Each row has a hidden value. The values are split into ranges, and the band after each row names the range that its value falls in. Each part has its own value, ranges and names.
[ -24  -97 -154 -145   -2   63   39  -92 -256  -37   30   25   34 -145
  152  -34    7    9 -103   29   -5  118  -46 -275   44    0  138  -15
  185   59 -175  199  107   17  102    4  -69  146  117  -87   36   67
   20    0  113  -78 -184]
Z288
[  21  -88    0   25 -115 -180  -15   22 -175 -115 -103  231   79   -4
  -22   41  166 -226  -82 -120  405    9 -223 -213  -57  208  -29  251
  141  -92  128 -211  -99  131  -82  370 -104 -205  173 -180  -54 -110
  218  -99  171 -280  -50]
Z288
[ 194  188 -196 -228  123 -101  -10  -35   35 -233  182  -99  -15 -175
   54  143  -28  232  127   62    3  121  131 -108   71   63  -31 -222
  113 -149  130  210  -91   59   -3  150  157  126  119   21  122 -202
   56   13  180   89 -189]
z268
[  66  123  100  173   71   -2   74 -146  309  -98   27  -95  -60   54
  -28  179   18  -49  -68  122 -102   11  130  139  -80   89 -148   85
   -2  -88  270  -21 -147  -32 -229  124 -150  -91  -85   -2  -80 -100
   15  -25 -151   29   94]
z671
[ -87   15 -145  258  265   50   62  -74  113 -158   -9   46  -16   -4
 -155  247  204 -342 -115   12  -32  -20 -192 -114   95   -5   57  259
  -26  182  220   58   36   45 -176  131 -237 -204  -87  -27 -250  -10
   41 -114 -318   11  -48]
Z288
[-283   41  309   63  -43 -103  257 -462 -184  -95 -233 -181  225  -50
  238  134  176  202 -205    3 -169  314 -287 -198 -276 -124   26   88
   95 -304  -81  377 -438 -352   -9  300   -8  116 -233 -244  220  -88
  -74   40 -257  170 -367]
z268
[ 313  220 -509 -388  131 -161  -34  136   64 -371   56   93   34 -251
   59  159  148  101   68 -260  254  123 -155 -209   10   26   16 -194
  101 -205  112  260  -14   26  -91  442  131  126   84 -116  234 -163
  160 -101  235  -31 -451]
Z288
[   4  -32  -47  -97   94   29   23 -115 -145  -37  154  -71   41 -131
  132   54  -81  127   22  197  -63   58   81 -158  106   71   35 -130
  151   20  -35  190  -14   62   83  -96    1  143  148   20   -2  -84
  -39   33  112   -2  -71]
z118
[  -5  106   34   25  175  -67  109 -105   59  -88   94  -71  -24  -54
   46  248  -56   19   30  137  -85   -8   23  -22   59   37  -12  -30
   56   14   73  103  -20   24  -33   -7    1  -46    9   -8    7 -189
    5   20  -58   53  -27]
z268
[ 187  112   86  -25   73 -178  105  -83   72   39  121  -40 -153  -76
  -53  259  -85   26 -107  147 -135  -25   32   28  -40  162   -7  -82
  225   75   80  178  -28   60   34  -48  -30  -19   99 -109  125 -207
   16   50   16   69   42]
z671
[ -52  -61 -252 -399  361  218  129 -128 -479 -121  138  105  576   65
  629    0  167  208  446  -20  382 -217  217 -752  -55 -197   -1 -251
  253 -435 -399  -90   92 -102 -205   53  337  106  -76  117   39  -79
  105  -14   45 -152 -181]
Z288
[-108 -108 -211  -67  104  174   48 -101 -172 -175   53   26  154  -66
  262 -107   28   27  117  -18   95   77  166 -319   65  -70   77   82
  -13 -108 -115  -72   79  -18  -88   93   -9    3  -45   96 -105  103
  106  -25  -11 -128  -74]
Z288
[  -2  150  -14  -62 -217  383   16  -95  110   25 -118 -157   -7  286
  202  -37  120 -113  -34   30  -45  101  366  -53 -226 -284 -192   58
  233 -131  -94 -144  208 -111 -211  109  -60  198   47 -114 -144  240
   22   11  122  -32  -76]
z793
[ 234 -194 -231 -295 -222  175  -44  -23 -195   42   70   68  142  -48
  398 -355  -16  258   79  -50  168  123  431 -309 -251   45  -51 -117
  285 -295 -168  -57  -44  -54  -35   99   64  281  167   17   56  221
  124   28  320 -213   -7]
Z288
[-129 -210  191  294  -28  282  116 -173  -68  290  -63   29   46  256
  126    6   79 -296 -151  189 -108 -122  180 -139 -200  -48  -41  266
  253  150  -88 -170  103  -43 -125 -194 -269  -65   11  -55 -308  219
  -23    7 -223 -111  268]
z85
[ 114  146 -321 -212  133 -120    7   44   83 -350   82    4   13 -244
   96  119  -10  135  111 -118  124  152  -47  -88  106   35   24  -91
  -66 -151  122  155  -57   26  -50  302   88   44   31   -2  130 -160
  116  -50  139  -28 -292]
z793
[ 107   24 -204 -183  126  190   42  -38  -36   38   66   -7   83  -21
  208  103   53  -16  -47   84  -31  -54   36 -187  -41  -78   -7 -186
  268   22 -141  240  168  -33  -58  -86  -66  254   86  -76   12   43
  -72  -24   66  -33 -172]
z85
[-144  -50   22   84 -106  -10  -30  -84  -84 -214  -19   -5    8  -45
   26  -62  -10  -64   13   37  147  176   46  -82  112   95  -17  234
  -70  -74  134 -195  -72  106  -36  238  -87 -121  106    7 -149  -27
  140  -31  135 -162  -21]
z793
[-118   93   -5   65  255  -73  116  -72    0 -101   88  -49  -75 -112
  -38  342  -66 -128  -40  156 -116  -29 -182  -28  225   17   93   18
   14  226   28  188  121   92   55  -89  -77  -83   44  -45  -39 -207
  -33   -2  -90   48 -103]
z118
[ 233  374 -325 -371  119 -241   20   19  158 -492  140 -117  -78 -281
   56  189  -59  333  201 -138   69  245   93  -43  110    8  -10 -231
  -68 -300  162  201  -83   18  -39  414  281   66    9    7  305 -294
  173    4  241  118 -370]
z214
[  -6  -13  168  224   -3  135   73 -235   18   81  123 -186  -89  146
    2    7  -22   41   53  256 -269   81  502  -90 -119  -16  -60  147
  170   -4  119 -123  -84    0  -59 -100    1  -78   12  108 -220   77
   55   99 -168  138  292]
z214
[ 145   99  -46  -10  159  -43   54    3  150  -69  195  -34  -85  -26
   48  179 -138   43  147  142  -27  -84  274   24   57   99  -68  -60
   57   -4  129  -76   43  106  -79  -52   47  -87   71   96  -43 -167
   78   29   35  -10  147]
z214
[ -28 -133 -185 -114  179   36   -2   19 -115  -99  227   42   13 -253
  179   10 -249   63   81  183   33  -33   52  -92  319  157  109 -115
  -32  145  -77   86  156  173  110 -199  -77   66  175  128  -49  -95
  -14   -2  180 -179   -7]
z793
[   8  -74 -124  153  -93  -24  -19    5  106  -71   14   -1 -296 -197
 -179   14 -104 -182 -270   46 -173  212  -72  126  137  136  131  221
  -28  317  153  135   87  129  118   24 -303  -28  145  -71 -109   97
   40  -24   33  -60  -17]
z85
[  58   49 -100 -101  -37   91   42   -7   15    1  -47   20  -12    9
  119  102   42 -116 -116    0   35   16  -41  -68  -66  -43  -28  -14
  196   27  -70   93  146   -8  -52   61 -114  125  106 -159   13   27
    9  -31  120  -96 -155]
z85
[-137 -126 -245   37  169  283   -2 -129   10 -175  136  -94   50 -162
  181 -111  -90   43   24  152 -149  128  184 -113  221  -35   91   24
 -134   61   -9  112   89    4  -47  -90 -176  119  -41  190 -197  155
  -53  -28  -77  -56  -52]
z85
[  80   93   41  -35  185  -83  128 -106   32  -40   98  -32   83   -7
  145  238   -3   98  101  101   -1  -70   85 -106  -84   41  -70  -95
  145 -134   56   74 -117  -30  -95   32   89  -23   -8  -11   60 -209
   27   23  -60   41   -5]
z268
[-215  -98  323  186   -8  247  141 -257  -51  196   33 -136   22  172
  218   38 -144  -74  -65  349 -213  -78  276    0  -19  -38  -65   84
  130   85 -152 -112  118  -30  -45 -316 -177   21    7   28 -197   59
 -102   79  -93  -62  239]
z214
[-105  -99 -210 -102   97  178   42  -89 -166 -161   52   22  150  -81
  272  -91    3   24   87    2   92   64  120 -286   88  -62   73   37
   -3  -87 -137  -27  109  -11  -68   62  -34   53  -16   73  -79   86
   70  -29   36 -144 -111]
Z288
[ 102  215 -482 -230  411  423  210 -119  303  -64  314 -388 -174 -190
  363  123 -270  388  194  145 -725  147  631  -17   70 -461  162 -387
  -20  144 -279  550  370 -248   30 -435  156  421 -251  258   88  225
 -171  156 -286  407 -156]
z118
[  25  -30  168   85   74 -241   12 -135  -63 -150   99   55   83  -85
  -36  123   -7   18    2  156  190  -22  -69  -78   73  342  -76   68
   44 -146  260  -88 -287  145  -78  184  -63 -192  104    1  -25 -308
   97  -37   65 -124   91]
z671
[ 149  -77 -285   -9  211   22  -56  152   68  -97  314   74 -140 -161
    1   39 -228  -34  199  146   40  -96  309  -35  281  186   56  -11
  -27  202  132 -133  197  277   22 -168  -23 -115  207  224 -190  -66
  121   -2  129 -140  217]
z793
[ -15  111  136  145  -57 -106  109  -82  300  -76  -21  -86 -292 -108
  -95  200 -198 -122 -265  104 -216  104  -68  336   84  127   -1  129
  -93  180  132   91   63   33    0    8 -276  -78   -2 -112   38  -98
  -15   10  -21  -28   18]
z671
[  51    4 -134   89 -131  152  -36   -4  161  -37  -67   -7 -168    3
  -80    6   64 -251 -253    8  -65  128    0   63  -20    8  -18  174
   88  160  113   45  138   44  -78  104 -300   64  108 -126 -156  174
   21  -66   51  -91  -63]
Z288
[ 215   22 -227  -39   39   17    4   75   -6   -2  146   35 -162  -14
  -36   57   -8  -61   85    0  -25   22  308 -171  -43   12   44   63
  221  105   59  -68  148  126    7   14   63  -67  160   18  -86   52
  179   32   62    5   99]
z85
[  17   96  100   64  -55  -98   85  -93  176  -64   45 -105 -281 -129
  -79  156 -208  -46 -209  141 -223  122   18  225  106  125   32   64
  -12  177   80  120   80   66   69  -38 -191  -29   61  -84   54  -93
   -2   41   46    4   17]
z671
[ 296  258 -448 -335   62  -71  -97   59   66 -370  137  -75  -40 -202
  -10   76  110  207  141 -121   95  250  123 -187   39  -13  -22 -192
  120 -207  197  225  -68   61  -44  387  205  172  144  -17  129 -104
  148  -37  262  101 -356]
z793
[ -87 -131   72  178   97 -161   19  -89  -44 -166   52   92  112 -109
   18   68   -2  -40   40   84  191   16 -100  -81   92  266  -26  188
  -82  -82  255 -122 -275  109  -76  185 -107 -219   57   50 -128 -195
  101  -60  -29 -167   77]
z118
[ 14  66 -42 -63 -11   8  75 -76 -28 -76  71 -91 -72 -46 120  58 -83  95
  72  47 -83 129 225 -92 -15 -49  18  13  94 -31 -28  17  37   3  33  40
  82  24  63  -5  18 -23  88  66  71  32 -35]
z118
[-123    5  -80  -16   -3   53  122  -81  -14 -139  -81   -1   19  -52
  198   34  -15  -42  -20  -85   13  124    0  -98  -24 -102   57  143
  -42  -53  -96  -14   77  -81  -56  158  -57  -26  -73  -62   13   48
   89  -10  -26  -92 -145]
z85
[ -53  149  128  -54  -91    2  146 -251  -69  -56  -61 -198    0   36
  147  100   50  159  -36   42 -172  234  141 -133 -194 -152  -25   12
  187 -179  -64  149 -116 -160    6  155  105  107  -38 -131  117  -22
   32   86  -23  161 -170]
z268
[ 125   58  122  -75   13 -200   37 -108 -132  -46  128   -9  -10  -52
   -4  142  -37   91   23  153   72    4   78 -138   -2  212  -41  -59
  235  -93   93    9 -126  125   30   77   74  -58  179  -59   77 -252
   96   39  164  -16   41]
z671
[  66   99  -63 -148  274   24  211 -128   52   32  195 -138  -46 -148
  254  238 -221  227   58  179 -316  -39  183  -40   25  -77   84 -267
  116   62 -192  340  125  -92   66 -282   80  160  -65   42  176 -117
  -93  105 -103  146  -53]
z214
[ -91   89  205   51  -36  -63  177 -342  -76  -53 -125 -168  128   20
  142  137  176  161 -113   31 -150  236  -57 -170 -287  -90  -45   52
  181 -260   31  255 -357 -246  -58  253   39   91 -126 -173  125  -65
  -19   40 -182  181 -218]
z268
[ 127  115   66   94  -55  -94   39  -86  162  -14   88 -128 -281  -65
 -160  154 -105   -7 -139  156 -248  138  153  138   -3  112   -8   52
  122  137  188  117  -22   81   58   -7  -91  -21  120  -58   -8  -71
   35   56   21  110   73]
z214

[  91  130  168  199    2 -113  107 -201   93  -85  129 -247  172 -150
  -55 -242  137  149  225   94 -140   66 -160  -23   -6  -37 -246 -229
  106  -26   20   -4 -157  329  146  620  245 -312  200  249  -18 -162
   98 -125  265   12  -16]
A
[-153 -153  202  103 -307  -26 -320  300 -176 -526  -26 -132 -194   27
  118   -4   61   34  316 -270 -241  169 -178 -306 -270  104  140 -107
 -381  225  318  152 -312   -2  -24   96 -416  192   43  309  368 -230
  -14  -20 -116  231  176]
D
[  95  176 -701   62   -3 -211   96   87  162  531 -490   19  165  345
   11 -278  434 -211   99  128  325 -319  -14   -2  174  -35 -171 -119
  208  273   54  310  386   24  106  -61    3 -384  -13  466 -333  -54
   71  315   99  374   90]
Z
[  -5 -244  350   13  -62  -64   20  260    0 -287  163 -175 -358   45
  277   89   20  -99  210  -79  -67  342 -282  -74 -374  -16  152   74
 -439  -29   56  242 -181    6   27  316 -217  -15  144   31  322 -323
  187 -270   71   -4  -60]
Z
[-185 -425  819 -143 -242  160  -47  118 -262 -438  315 -366  227 -215
  -20 -287  172  -33  154 -168  -51  341 -303 -110 -239 -190  -74   30
   10   31  -61 -455 -171  102   49  126   41   11  276  -73  483  -68
  -17 -273   11   29  -77]
S
[ -65   44 -409    6  186  -54   47 -127  103  452 -325  288  465  197
 -101 -185  225 -275   21  388  284 -497  -31 -124   21  -57 -168 -265
  301   11 -173  -58  380 -210  -15 -246  101 -182  167  130 -349 -140
  138   32  178  328  127]
D
[-206 -280  371   61  -32  237   97  -92 -205 -265  434  137  466 -117
 -362   85 -215  -83  -29  146 -111  167  -57 -245  -90 -394 -278 -234
  349    6 -143 -559 -189  -57    4   11   89  236   83 -416  113  -85
   18 -255   39 -141 -289]
D
[-130 -335  179   42 -111  -88  -70    9 -140  180   28  233 -478  354
   53   80  155   19  -81  -64 -129 -186   83 -148 -339   71  569  192
 -226  143  240 -173   46   -2 -279 -138 -666  168  107  345  245  171
 -133  -27   60   24  200]
D
[  96  -70  110  365 -206  249  -64  -25 -209 -424  131 -163 -134 -137
 -151   -7 -276  163   34 -221 -226  448  209   64  339  -47  -74 -167
 -103  112  277 -154 -359   53  160  349  201  110 -206  134  231   24
  -35  119  -35 -134 -213]
C
[ 170 -384 -101    2 -112   87  420  208   39 -288  248  -82 -107   64
  -60  152 -103 -163   95  -54  115  538  -28  -38  104 -308 -129   22
   98  -37   84   59  109    2  372  412  132  -59  -25 -487   24  -25
  187 -162 -110 -136 -559]
Z
[ -74 -440  505   84  -79  286   90   66 -238 -302  412   -8 -150  -38
  -81  200 -284  -68 -119  -83 -105  459   18   -5  -96 -265   87   52
 -115  -18    0 -370 -236  -96   -5   84  -23  243  -22 -299  368  -30
   32 -222   -6 -265 -329]
H
[  -1  252   45  236   54   84  -70 -301 -128  435  -91  -52  311    1
 -285 -428  224   64  -82  153  -60 -254   32  159  166  -79 -182 -196
  276  197  -79 -320  -81   64 -150  -71  168 -195   14  608  -68   17
 -123  188  294   84  169]
C
[ 162  116 -488   56 -251 -264  -79  320    3 -343 -513 -137 -116   37
  141 -385  462  -57  521   24  -48  -79 -203 -256  -76  326  -20 -273
 -237  -50  385  640  175  171  124  131 -255 -219  197  507  -33 -347
   -2   63 -185  437  224]
Z
[-206  238  -45  372   16   81 -238 -340 -227  156 -184  211  599  -98
 -295 -245  -65   50 -113  298  -78 -382  248 -144  232  -25 -333 -478
  293   59  -26 -445 -145  202 -230 -212  237   25    6  411  -68  -94
 -167  197  184   42  175]
C
[-102  -96  -46  439 -125   47 -189  -23 -127 -346   95  252 -281  112
  -33  388 -442  123  -21  -80 -243  156  333 -230   97   47  127 -198
 -259  107  329  -58 -380   41  -50  233 -198  355 -208   82  198  -39
   14   86   17 -151  -57]
Z
[ -79 -176   11  171  -81  362 -255  -38 -266  192 -296  -10   61   91
  -38 -169  -42 -121 -249 -156  187  -30  281  210  375  -14  100  -30
  -54  254   66 -393   52 -314  -36 -390  209   50 -185  347  168  167
  -62  337   12  173   69]
D
[  81  -79 -604  173  -29 -155  240   39  250 -309  127  322   39  214
 -205  362 -165  -39  313  125  -57   55   37 -430   45 -113 -154 -309
  225   41  228  268   41 -117  350  530 -144  117  -15 -375 -314  -96
  283 -113  -19  100 -255]
D
[  92  101 -333  316   92   85  153 -295  112   -9  245  259  161  121
 -489  185 -186  105   39  162 -129  -25  170 -113  285 -172 -211 -313
  432  129   64 -180 -150 -221  203  410   93  145 -119 -125 -256  107
  173   14  212  -38 -175]
H
[-247 -381  313  124  -17  367 -139 -122 -275   94    8  117  259   40
  -84   58 -222 -163 -371   -6  238   24  307   60  256 -198   -6  -39
  109  101 -111 -707   15 -188  -71 -327  269  186  -79 -113  259  183
   -6  107   75  -61 -116]
D
[ 314  -84 -600   -7   57 -145  315  253  308  208 -101   52 -496  406
  125  114  161 -198  267  -48   85  130 -190   35 -113  -51  218  107
 -186  164  176  652  252 -337  286  342 -275 -225  -46   90 -280 -145
  297  -27   26  241 -146]
H
[  82  129  154  116   95   -2  212 -174   91  339  234 -223  228   11
 -168 -248  164   10   62   73  -32   84 -223  157  -13 -303 -275  -58
  266  209 -175 -115 -116   94   94  384  233 -339   57  246 -109  -89
   98  -46  344   -9 -118]
C
[-140 -149  139 -125  -45 -150 -132  139  -78  303 -364 -113    1  209
  232 -323  564 -222   -4  109  303 -313 -162  -24 -230  117  140   67
 -118   46  -56  -17  290   81 -193 -307 -222 -202  288  458  233  -85
   -5   33  128  289  317]
H
[ -94 -180  -86   49  -19   19  201  -60 -220  333 -155  238  383    5
  -43 -263   24 -223 -119  289   15 -189   56 -127 -130 -262 -102 -171
  149  -85  -30 -248  302  347 -214 -371   53 -238  143  138 -178 -181
 -257  -26  -85  -31 -159]
A
[-208 -430  487   45 -206  175   57   72 -186 -353  542   23  124  -16
 -163  148 -302    2   90 -219 -245  408  -97 -256 -214 -407  -17    8
   52  248   56 -429 -330  -27   62  216 -131  230  -29 -274  224  -18
  -11 -201  -18 -129 -300]
S
[  72   21 -266  -27 -278   13   36  361 -210  -54 -377 -265  313  -87
   40 -577  332 -228  310  -66   -7  127 -279  -69  -40 -150 -285 -196
  -32  173  148  290  165  215   65 -225   58 -372   45  442  -83 -388
 -191  145 -274  333  -77]
C
[ -80   78  368  206 -161  300 -376  -70 -480 -220 -213 -152  230 -292
 -187 -541  130   52   27   33 -231  -46   -1   64   85  143  -66 -305
 -116  -23   81 -345 -242    3 -259 -383   97   72   79  612  326 -188
 -270   97  -20  132  266]
Z
[ 249 -176 -546   -1    0 -152  371  174  369   20   94   82 -293  348
   43  204    3 -126  348 -106   51  215 -155 -119  -49 -154   99   50
   -8  200  191  485  190 -291  449  598 -156 -178  -40 -168 -340  -57
  356  -90   33  208 -269]
S
[  24 -285  434  119 -144  117   51  261 -115 -424  269 -282 -271 -119
  246   87 -254  -56  155 -234 -167  634 -188   15 -197 -175   28   43
 -454   35  103  125 -328   94  115  386   51  -38  -23  -41  337 -327
  103 -201  -34 -139 -293]
C
[  26  123  -13   80 -190   90   52  149  -58 -347  112 -372  559 -196
 -280 -324  160  -49  344  -61  -42  317 -315 -116  138 -304 -636 -336
  344  246  -27   18 -219   71  306  313  313 -164    0   28  -14 -270
   83   13   -3  189 -213]
Z
[ 183   28 -413  481  146   25  271 -403  216  318  154  250 -159  218
 -162  331 -414  151 -183   50  -51   50  451  106  431 -168   -7 -128
  176  144  168 -116  -50   61  223  626  285 -114 -254   17 -322  233
  155  169  279 -225 -301]
A
[-270 -524  366   61  -21  -54    6    6  -58 -115  280  309 -289  267
  126  472 -198  -74 -158   52   28   23  143 -295 -317  -78  348  104
 -177  -41   62 -318  -50   27 -148   87 -405  322  126 -289  337   78
  107 -241  111 -193  -71]
D
[ 102 -103 -157  155    8  316  242  -14 -165  393  -30  -23  275  -14
 -109 -208 -210 -217 -169  -30   34  238   70  250  229 -459 -213  -66
  122  224  -59 -188   96  -25   72 -162  421 -303 -221  130 -230 -110
 -112  171  -49  -41 -407]
A
[ -10  120  -70  197  167  183   54 -336 -109  553   -3  194  318  111
 -390 -221   72  -54 -232  266   30 -285  128  156  188 -200 -135 -168
  391  145 -171 -437   40 -168 -154 -227  152  -59  -40  299 -173   88
  -61  132  282    6   23]
Z
[-139 -186  592   42  -41  133  -52 -138 -225  257  129 -225   67   42
  -95 -255  273   -3 -257   -1  127    8   12  192   17 -141   13  117
  137  136 -150 -578  -70  124 -172  -84   60  -58  114  289  398  191
  -85   30  271  -95   59]
Z
[ -40 -188  164  -15 -279 -132  -16  450 -154 -301  -50 -230 -188   -3
  306 -171  138 -135  341 -179 -185  315 -356 -206 -456  -78   60    3
 -460  113  222  386 -113  288  -45   71 -335 -156  115  305  234 -458
  -86 -121 -188  129  -46]
C
[-111  -26 -173  292   23 -252  126 -141  111  115  212  363  -82  281
  -91  341 -176   69   16  171 -157 -124  148 -334 -165 -141   23 -144
   84  120  144  -14 -135  257  -80  362 -318   90   -7   23 -112  -31
   54  -53  204 -153  -79]
C
[ 199  133 -110  240  100  -22  -52 -127  260  -95   52 -124 -310  124
  -28   72   50  138  245  -67  -59   70  -69   88  131  180   82 -111
 -122  119  119  241 -202 -349  281  663   42  -43    0  243   -8  -26
  379  -19  330  192  133]
D
[  59  133 -302  554  102  -81  -65 -283  193  257   56  237 -449  344
   17  436 -380  210 -136  -72 -111  -30  432   48  279   56  194  -67
 -170  292  260   56 -295  -25   49  563  -46   71 -309  342  -79  162
  181  258  356 -130   13]
C
[ 174 -221 -294   43 -229 -109   69  396  120 -310 -119 -210 -521  252
  225  118  155  -78  288 -298   89  366  -85  -66   19   68  166   91
 -317  191  354  506   49  -80  332  425 -237  -66  -63   85  149  -54
  214   62 -114  200 -122]
H
[-245 -429  186  104   20 -178   57 -104  172  -13  269  223 -188  375
   95  553  -99  -11 -166   42  259  -43  237 -275  -53  -76  171   95
   80   66   25 -327   14   72   75  428 -202  220   97 -367  249  282
  291 -119  287 -148  -84]
D
[-239 -237  365  -66  -44   64   -2 -214 -218  298   66  115  433   50
 -231 -355  263  -70 -104  165   45 -310  -28 -117 -138 -183   -1  -44
  352   82 -138 -665  146   76 -214 -293  -68  -42  251  189   74  136
 -171  -60  163   77  118]
S
[ 255  -18 -683  -43 -100 -279  120  348  226  -17 -505  -81 -313  288
  253 -168  453 -205  395    9  226  -54 -170 -100  -24  227  104  -55
 -218   14  284  740  410  -72  270  206 -219 -312  128  297 -167 -212
  211   73  -96  442   84]
H
